Here is a tiny trained network, its code and every weight. The questions are about switching its units off for an input and a class, where a switched-off unit gives its printed mean instead of its output.

import numpy as np


def w(rows, s, z=0):
    codes = np.array(rows[::2]) - 128.0
    scale = np.full(codes.shape[1], s)
    scale[-1] = z or s
    return codes * scale


def f(y):
    return np.maximum(y, 0)


def log_softmax(a):
    a = a - a.max(-1, keepdims=True)
    return a - np.log(np.exp(a).sum(-1, keepdims=True))


def net(x, mask):
    res = np.array(x, float).reshape(1, 8) / 4 @ E
    y = f(res @ A[0][:, :-1].T + A[0][:, -1])
    res = res + np.where(mask, y, B[0][:, -1]) @ B[0][:, :-1]
    return log_softmax(res[-1] @ U[:, :-1].T + U[:, -1])


A, B = {}, {}
E = w([
[105,105,189,2,157,202],'x0',
[26,41,148,93,147,41],'x1',
[99,107,141,163,176,97],'x2',
[149,211,187,182,107,55],'x3',
[132,79,45,143,155,159],'x4',
[120,204,48,123,203,89],'x5',
[23,165,127,176,239,140],'x6',
[94,125,182,79,212,124],'x7',
],0.0074)
A[0] = w([
[35,138,149,55,201,144,167],'N0',
[117,149,15,141,168,187,113],'N1',
[69,139,151,59,222,135,134],'N2',
[93,104,124,106,204,109,58],'N3',
[186,192,128,141,222,194,109],'N4',
[204,113,134,109,57,152,72],'N5',
[117,78,69,136,93,95,127],'N6',
[132,169,152,183,116,41,195],'N7',
[147,105,77,89,157,82,1],'N8',
[178,123,124,67,42,180,104],'N9',
[132,2,120,87,115,132,115],'N10',
[118,141,251,172,146,103,139],'N11',
],0.0079,0.0043)
B[0] = w([
[155,89,215,52,34,178,254],'N0',
[172,236,63,206,140,52,199],'N1',
[135,49,208,57,98,188,238],'N2',
[77,82,254,99,153,183,186],'N3',
[103,182,108,150,137,96,199],'N4',
[99,67,130,95,193,140,182],'N5',
[138,166,82,172,128,111,169],'N6',
[167,183,79,147,106,114,218],'N7',
[76,105,122,96,196,192,139],'N8',
[170,106,201,86,109,135,195],'N9',
[98,166,111,152,161,105,203],'N10',
[129,137,81,167,104,109,198],'N11',
],0.0078,0.0087)
U = w([
[136,227,52,187,182,115,250],'0',
[160,38,163,44,116,255,6],'1',
],0.0086,0.0017)

Each question gives the input, the list of numbers given to net, and the class t.
The units are the neurons (one row each of A and B). Each row of codes is followed by its name. A weight is (code - 128) times the scale printed after its matrix; where a second scale follows, it is the last column's (A, B and U).
mask holds one flag per neuron, in row order. A switched-off neuron (its flag False) gives its mean, the last column of its row in B, instead of its output. The means were averaged over made-up inputs and are rounded, as every weight is.
A unit's drop is (log p(t) with every unit on - log p(t) with that unit switched off) / (log p(t) with every unit on - log p(t) with every unit switched off).
The circuit of an input: a set's keep is (log p(t) with only the set's units on - log p(t) with every unit switched off) / (log p(t) with every unit on - log p(t) with every unit switched off). Starting from all 12 units, units are removed one at a time, each time the one whose removal leaves the highest keep (on an exact tie, the one counted first), for as long as the keep stays at least 0.8.
units of the circuit, in order: the units of the circuit, biggest drop first
top k neurons: the k neurons with the biggest drops, biggest first
drop of u: that unit's drop, to one decimal
input [-4,4,4,3,7,6,2,6], class 1: units of the circuit, in order -> (N3; N2)
input [-3,1,6,1,5,-6,-5,0], class 0: units of the circuit, in order -> (N0; N2)
input [8,-8,5,-1,7,-2,4,-6], class 0: units of the circuit, in order -> (N1)
input [2,-5,-5,8,7,-8,2,8], class 0: units of the circuit, in order -> (N0; N2)
input [-6,4,-6,1,0,-6,0,-8], class 0: top 3 neurons -> (N0; N2; N6)
input [1,-1,7,4,1,8,-1,6], class 1: top 2 neurons -> (N2; N0)
input [-8,2,3,-3,-2,-6,-4,-5], class 0: top 3 neurons -> (N0; N2; N6)
input [-6,3,-4,0,8,2,7,8], class 1: top 3 neurons -> (N2; N0; N3)
input [4,-2,-3,-3,-2,4,1,-6], class 0: top 2 neurons -> (N2; N0)
input [5,-6,7,-5,8,5,4,-4], class 0: drop of N1 -> 1.9
